Here is a tiny trained network, its code and every weight. The questions are about switching its units off for an input and a class, where a switched-off unit gives its printed mean instead of its output.

import numpy as np


def w(rows, s, z=0):
    codes = np.array(rows[::2]) - 128.0
    scale = np.full(codes.shape[1], s)
    scale[-1] = z or s
    return codes * scale


def norm(h):
    return h / np.sqrt((h * h).mean(-1, keepdims=True) + 1e-5)


def f(y):
    return np.maximum(y, 0)


def log_softmax(a):
    a = a - a.max(-1, keepdims=True)
    return a - np.log(np.exp(a).sum(-1, keepdims=True))


def net(x, mask):
    res = np.array(x, float).reshape(1, 6) / 4 @ E
    u = 0
    for l in range(3):
        y = f(norm(res) @ A[l][:, :-1].T + A[l][:, -1])
        res = res + np.where(mask[u : u + 9], y, B[l][:, -1]) @ B[l][:, :-1]
        u += 9
    return log_softmax(norm(res)[-1] @ U[:, :-1].T + U[:, -1])


A, B = {}, {}
E = w([
[124,22,165,176,159,179,140,143,95,252],'x0',
[175,182,119,105,175,67,42,124,83,219],'x1',
[128,112,187,86,213,98,161,68,153,103],'x2',
[135,125,148,70,148,175,113,245,129,109],'x3',
[140,155,98,157,150,204,64,103,198,125],'x4',
[153,151,228,125,30,144,134,117,172,193],'x5',
],0.0039)
A[0] = w([
[141,140,128,137,156,78,219,186,101,141,33],'0.n1',
[132,155,212,174,83,132,139,139,224,177,107],'0.n2',
[114,149,118,144,116,245,159,93,125,99,137],'0.n3',
[161,140,118,171,125,125,169,10,85,135,115],'0.n4',
[175,131,134,141,150,140,70,118,113,122,143],'0.n5',
[110,139,212,103,222,135,155,99,149,108,85],'0.n6',
[127,111,170,143,193,61,139,159,218,137,3],'0.n7',
[165,84,145,133,77,123,71,121,42,118,82],'0.n8',
[183,126,143,3,152,206,119,236,128,140,70],'0.n9',
],0.0049,0.0026)
B[0] = w([
[108,127,158,106,88,175,131,134,37,118,168],'0.n1',
[118,165,35,83,215,180,196,125,71,108,254],'0.n2',
[192,103,181,162,150,110,104,136,119,109,218],'0.n3',
[70,132,176,75,114,158,61,122,124,138,238],'0.n4',
[189,82,184,144,152,166,122,130,109,78,181],'0.n5',
[131,61,79,66,87,148,100,140,148,155,216],'0.n6',
[186,116,111,40,124,82,93,3,142,98,147],'0.n7',
[150,122,134,90,141,94,119,131,143,106,171],'0.n8',
[30,156,172,149,87,95,87,91,184,122,233],'0.n9',
],0.0061,0.003)
A[1] = w([
[139,154,71,218,46,138,98,212,100,150,132],'1.n1',
[196,69,213,146,139,124,147,91,129,140,112],'1.n2',
[80,157,96,202,94,120,131,3,102,166,108],'1.n3',
[120,88,91,172,195,114,129,139,127,94,37],'1.n4',
[69,90,63,162,192,110,72,140,71,80,119],'1.n5',
[116,131,132,75,167,170,132,187,122,109,102],'1.n6',
[202,154,154,94,73,131,163,114,179,134,175],'1.n7',
[193,176,189,124,81,157,180,121,157,170,5],'1.n8',
[124,118,80,191,192,91,162,147,124,86,78],'1.n9',
],0.0055,0.0026)
B[1] = w([
[160,40,136,2,144,104,156,133,174,92,232],'1.n1',
[108,109,29,143,110,87,135,212,135,70,188],'1.n2',
[41,101,198,61,123,130,75,200,200,94,225],'1.n3',
[130,185,37,107,93,196,164,127,65,124,168],'1.n4',
[114,191,173,70,112,155,183,105,168,201,253],'1.n5',
[86,145,122,166,68,119,103,109,132,177,194],'1.n6',
[91,131,32,148,209,116,192,164,102,107,206],'1.n7',
[104,196,82,61,217,183,191,166,95,213,161],'1.n8',
[98,122,130,132,215,165,210,164,115,173,165],'1.n9',
],0.0055,0.0034)
A[2] = w([
[184,253,121,113,102,70,145,177,148,30,153],'2.n1',
[68,141,110,123,108,107,123,142,133,148,171],'2.n2',
[183,186,154,121,168,82,47,127,124,163,173],'2.n3',
[160,76,120,79,108,116,166,117,133,74,253],'2.n4',
[195,127,83,189,166,215,72,87,234,96,64],'2.n5',
[82,120,159,171,137,162,170,114,151,65,160],'2.n6',
[99,134,104,90,169,104,136,110,134,192,183],'2.n7',
[118,61,154,150,142,172,129,191,94,192,193],'2.n8',
[102,107,172,107,67,43,213,125,6,101,90],'2.n9',
],0.0061,0.0017)
B[2] = w([
[106,83,111,197,187,134,122,28,141,157,233],'2.n1',
[76,155,153,99,149,139,116,100,168,138,207],'2.n2',
[141,3,151,210,57,121,227,239,61,75,196],'2.n3',
[227,120,116,113,151,60,104,165,161,170,248],'2.n4',
[185,149,202,82,108,138,103,105,50,241,208],'2.n5',
[100,124,145,194,34,73,132,239,31,115,213],'2.n6',
[115,191,86,145,29,163,176,207,175,52,254],'2.n7',
[132,184,85,174,200,39,114,1,166,44,251],'2.n8',
[197,143,156,153,142,237,48,87,107,193,244],'2.n9',
],0.006,0.0044)
U = w([
[72,225,57,77,135,203,237,155,105,136,207],'0',
[11,118,238,109,63,102,51,140,188,82,242],'1',
[225,140,209,115,120,194,78,87,42,197,125],'2',
[197,72,125,222,77,72,194,230,68,76,101],'3',
[214,49,80,2,110,72,130,130,222,114,63],'4',
[137,137,78,230,190,62,122,37,184,107,2],'5',
],0.0095,0.0012)

Each question gives the input, the list of numbers given to net, and the class t.
The units are the neurons (one row each of A and B). Each row of codes is followed by its name. A weight is (code - 128) times the scale printed after its matrix; where a second scale follows, it is the last column's (A, B and U).
mask holds one flag per neuron, layer by layer. A switched-off neuron (its flag False) gives its mean, the last column of its row in B, instead of its output. The means were averaged over made-up inputs and are rounded, as every weight is.
A unit's drop is (log p(t) with every unit on - log p(t) with that unit switched off) / (log p(t) with every unit on - log p(t) with every unit switched off).
The circuit of an input: a set's keep is (log p(t) with only the set's units on - log p(t) with every unit switched off) / (log p(t) with every unit on - log p(t) with every unit switched off). Starting from the 12 units with the biggest drops (on a tie, the unit counted first), units are removed one at a time, each time the one whose removal leaves the highest keep (on an exact tie, the one counted first), for as long as the keep stays at least 0.8.
circuit, biggest first: the units of the circuit, biggest drop first
most important unit: the unit with the biggest drop
top k neurons: the k neurons with the biggest drops, biggest first
top k neurons in layer l: the k neurons of layer l with the biggest drops, biggest first
input [-5,-7,2,-3,2,-1], class 3: most important unit	2.n6
input [8,8,6,5,-7,-5], class 3: circuit, biggest first	[2.n3; 2.n7]
input [-4,-2,2,6,-8,5], class 2: top 2 neurons	[2.n9; 1.n3]
input [0,-5,4,-8,5,-8], class 0: top 3 neurons	[1.n4; 0.n9; 1.n5]
input [-3,3,7,-7,-5,2], class 1: top 2 neurons	[0.n4; 1.n1]
input [2,-8,0,-7,1,-3], class 3: top 2 neurons	[2.n6; 0.n3]
input [7,1,8,5,2,-1], class 4: circuit, biggest first	[0.n7; 1.n2]
input [3,-3,-8,7,-8,5], class 2: circuit, biggest first	[2.n9; 2.n7]
input [-8,6,7,8,6,-1], class 1: top 3 neurons in layer 1	[1.n1; 1.n6; 1.n2]
input [6,2,4,-3,-1,-7], class 0: circuit, biggest first	[1.n5; 2.n7]
input [5,6,-4,2,5,5], class 3: circuit, biggest first	[2.n3; 2.n9]
input [6,3,-8,-7,1,7], class 4: circuit, biggest first	[1.n1; 2.n9]
input [-4,4,-1,-7,6,8], class 0: top 2 neurons in layer 0	[0.n2; 0.n9]
input [-3,1,1,3,2,-2], class 1: most important unit	0.n9
input [6,-7,1,-7,4,8], class 0: top 4 neurons	[0.n2; 1.n8; 0.n9; 2.n3]
input [-2,5,7,0,0,6], class 4: top 2 neurons	[0.n7; 0.n6]
input [-8,-5,-2,-3,-1,0], class 5: top 2 neurons	[2.n1; 2.n3]
input [-2,-4,7,-8,6,3], class 1: top 2 neurons	[1.n3; 0.n4]
input [8,7,7,8,4,3], class 1: top 2 neurons in layer 2	[2.n4; 2.n1]
input [0,7,1,1,1,8], class 0: top neuron	[1.n8]
input [-2,7,1,-5,0,3], class 3: top 3 neurons	[2.n3; 0.n9; 0.n5]
input [-4,-3,-8,6,-8,2], class 2: top 2 neurons	[2.n9; 1.n3]
input [8,8,-6,2,1,2], class 3: top 2 neurons	[2.n3; 2.n1]
input [3,0,-4,-4,-7,1], class 2: top 2 neurons	[2.n9; 0.n9]
input [7,8,-5,-6,7,2], class 3: top 2 neurons	[2.n3; 2.n9]
input [-3,-1,-4,-2,-3,2], class 4: top 2 neurons	[1.n1; 2.n8]
input [4,-4,-6,-3,-2,-8], class 0: circuit, biggest first	[1.n5]
input [-2,-3,8,4,0,4], class 4: top 2 neurons in layer 0	[0.n6; 0.n7]
input [1,7,7,4,-4,2], class 3: top 2 neurons in layer 1	[1.n1; 1.n3]
